Here is a tiny trained network, its code and every weight. The questions are about switching its units off for an input and a target symbol, where a switched-off unit gives its printed mean instead of its output.

import numpy as np


def w(rows, s, z=0):
    codes = np.array(rows[::2]) - 128.0
    scale = np.full(codes.shape[1], s)
    scale[-1] = z or s
    return codes * scale


def norm(h):
    return h / np.sqrt((h * h).mean(-1, keepdims=True) + 1e-5)


def f(y):
    return np.maximum(y, 0)


def softmax(a):
    e = np.exp(a - a.max(-1, keepdims=True))
    return e / e.sum(-1, keepdims=True)


def log_softmax(a):
    a = a - a.max(-1, keepdims=True)
    return a - np.log(np.exp(a).sum(-1, keepdims=True))


def net(x, mask):
    ids = ['ΘΠΣαγελτ'.index(c) for c in x.split()]
    T = len(ids)
    res = E[ids] + P[:T]
    u = 0
    for l in range(2):
        q, k, v = (norm(res) @ M[l].T for M in (Q, K, V))
        z = softmax(np.where(np.tri(T) > 0, q @ k.T / 3**0.5, -1e9)) @ v
        res = res + np.where(mask[u], z, O[l][:, -1]) @ O[l][:, :-1]
        u += 1
        y = f(norm(res) @ A[l][:, :-1].T + A[l][:, -1])
        res = res + np.where(mask[u : u + 4], y, B[l][:, -1]) @ B[l][:, :-1]
        u += 4
    return log_softmax(norm(res)[-1] @ U[:, :-1].T + U[:, -1])


Q, K, V, O, A, B = {}, {}, {}, {}, {}, {}
E = w([
[91,127,144,101,178],'Θ',
[76,68,109,121,171],'Π',
[90,91,196,182,166],'Σ',
[126,117,170,2,96],'α',
[138,170,100,117,153],'γ',
[137,146,141,97,178],'ε',
[159,150,110,163,44],'λ',
[47,23,192,151,9],'τ',
],0.02)
P = w([
[200,181,167,84,97],'0',
[134,33,51,128,44],'1',
[189,125,116,62,133],'2',
[2,62,3,138,89],'3',
[140,60,43,104,175],'4',
[35,135,37,143,125],'5',
[107,121,40,111,168],'6',
[126,199,112,107,205],'7',
[129,173,81,83,189],'8',
[175,193,121,69,223],'9',
],0.0051)
Q[0] = w([
[113,175,108,187,248],'0.h1',
[37,174,127,144,79],'0.h1',
[84,152,112,135,111],'0.h1',
],0.011)
K[0] = w([
[83,154,94,193,187],'0.h1',
[1,62,21,195,73],'0.h1',
[48,116,87,176,101],'0.h1',
],0.008)
V[0] = w([
[87,255,152,104,214],'0.h1',
[83,85,239,103,109],'0.h1',
[118,189,63,98,119],'0.h1',
],0.0084)
O[0] = w([
[66,90,55,162,59,63],'0.h1',
[189,87,24,95,89,254],'0.h1',
[100,132,105,7,128,97],'0.h1',
],0.012,0.0037)
A[0] = w([
[244,229,151,122,31,1],'0.n1',
[151,139,149,170,108,75],'0.n2',
[143,42,187,111,91,110],'0.n3',
[183,153,119,37,143,126],'0.n4',
],0.011,0.0029)
B[0] = w([
[180,47,2,194,193,208],'0.n1',
[92,99,106,73,184,155],'0.n2',
[124,159,140,140,46,254],'0.n3',
[184,190,120,102,202,194],'0.n4',
],0.0089,0.0062)
Q[1] = w([
[167,178,133,126,134],'1.h1',
[103,124,88,125,5],'1.h1',
[166,58,141,66,122],'1.h1',
],0.011)
K[1] = w([
[183,25,3,170,113],'1.h1',
[100,192,143,122,51],'1.h1',
[224,119,103,103,31],'1.h1',
],0.0042)
V[1] = w([
[84,73,88,215,192],'1.h1',
[133,2,137,29,195],'1.h1',
[121,53,157,89,43],'1.h1',
],0.01)
O[1] = w([
[76,89,73,126,230,164],'1.h1',
[34,253,178,210,173,255],'1.h1',
[144,223,219,193,114,253],'1.h1',
],0.011,0.0043)
A[1] = w([
[98,203,162,174,216,254],'1.n1',
[243,173,104,188,120,117],'1.n2',
[169,126,81,106,16,201],'1.n3',
[114,19,254,212,199,73],'1.n4',
],0.0077,0.004)
B[1] = w([
[242,187,78,57,35,254],'1.n1',
[26,2,115,47,179,171],'1.n2',
[160,92,174,198,235,177],'1.n3',
[96,197,69,16,151,166],'1.n4',
],0.0084,0.0087)
U = w([
[105,137,121,170,92,51],'Θ',
[109,209,222,204,249,83],'Π',
[129,133,178,102,188,85],'Σ',
[230,154,185,35,127,79],'α',
[63,80,167,64,94,105],'γ',
[80,152,88,247,86,45],'ε',
[188,84,97,183,173,188],'λ',
[166,128,190,172,45,254],'τ',
],0.012,0.0055)

Each question gives the input, a string of symbols that net reads in full, and the target symbol t.
The units are the heads (3 rows each of Q, K, V and O) and the neurons (one row each of A and B). Each row of codes is followed by its name. A weight is (code - 128) times the scale printed after its matrix; where a second scale follows, it is the last column's (O, A, B and U).
mask holds one flag per unit, layer by layer, with each layer's heads first. A switched-off unit (its flag False) gives its mean, the last column of its rows in O or B, instead of its output. The means were averaged over made-up inputs and are rounded, as every weight is.
A unit's drop is (log p(t) with every unit on - log p(t) with that unit switched off) / (log p(t) with every unit on - log p(t) with every unit switched off).
The circuit of an input: a set's keep is (log p(t) with only the set's units on - log p(t) with every unit switched off) / (log p(t) with every unit on - log p(t) with every unit switched off). Starting from all 10 units, units are removed one at a time, each time the one whose removal leaves the highest keep (on an exact tie, the one counted first), for as long as the keep stays at least 0.8.
circuit, biggest first: the units of the circuit, biggest drop first
unit that matters most: the unit with the biggest drop
k most important neurons: the k neurons with the biggest drops, biggest first
top k neurons in layer l: the k neurons of layer l with the biggest drops, biggest first
drop when u is switched off: that unit's drop, to one decimal
input Θ Σ Θ, target ε: circuit, biggest first : [0.h1]
input α γ τ Θ Σ, target α: 2 most important neurons : [1.n4 1.n1]
input γ α Σ, target γ: circuit, biggest first : [0.h1 1.n4 1.h1]
input α τ Θ, target τ: circuit, biggest first : [0.h1 1.h1]
input Θ τ Π γ, target α: circuit, biggest first : [1.n1 0.n1]
input λ τ ε Σ, target α: circuit, biggest first : [1.n4 1.n1]
input λ Θ Θ Σ, target ε: 2 most important neurons : [0.n1 0.n4]
input λ Σ τ λ Σ τ Θ, target λ: circuit, biggest first : [1.h1 0.h1]
input α τ Σ, target τ: 2 most important neurons : [0.n1 0.n4]
input α τ Σ τ Σ Π, target α: 2 most important neurons : [1.n1 0.n1]
input γ α α α τ τ α Π Σ, target τ: circuit, biggest first : [0.h1 1.n1]
input ε Σ τ τ τ γ, target α: top 2 neurons in layer 0 : [0.n1 0.n3]
input Π Θ Π, target Π: top 2 neurons in layer 0 : [0.n1 0.n3]
input τ ε γ γ Σ Σ Σ Θ, target λ: circuit, biggest first : [1.h1]
input α α Π τ λ, target λ: 2 most important neurons : [0.n1 1.n2]
input λ Σ Σ ε, target λ: top 2 neurons in layer 1 : [1.n4 1.n2]
input Π Σ Π, target Π: top 3 neurons in layer 0 : [0.n1 0.n4 0.n2]
input Θ λ τ τ α Θ τ Σ ε, target τ: top 2 neurons in layer 0 : [0.n1 0.n4]
input λ γ α Σ, target γ: 2 most important neurons : [1.n4 0.n4]
input τ Σ Θ Σ, target λ: unit that matters most : 0.h1
input Σ ε τ τ γ Σ Σ γ Σ, target λ: drop when 0.n2 is switched off : 0.0
input Θ τ τ ε, target τ: drop when 0.h1 is switched off : 0.9
input Θ γ Θ λ ε, target ε: drop when 1.h1 is switched off : 0.0
input Θ τ γ, target ε: drop when 1.n1 is switched off : 0.2
input γ τ τ Θ Π, target α: top 2 neurons in layer 0 : [0.n3 0.n1]
input λ Θ γ τ τ Θ, target α: 2 most important neurons : [1.n1 0.n1]
input γ α γ τ Θ Θ τ γ Σ Θ, target γ: most important neuron : [0.n1]
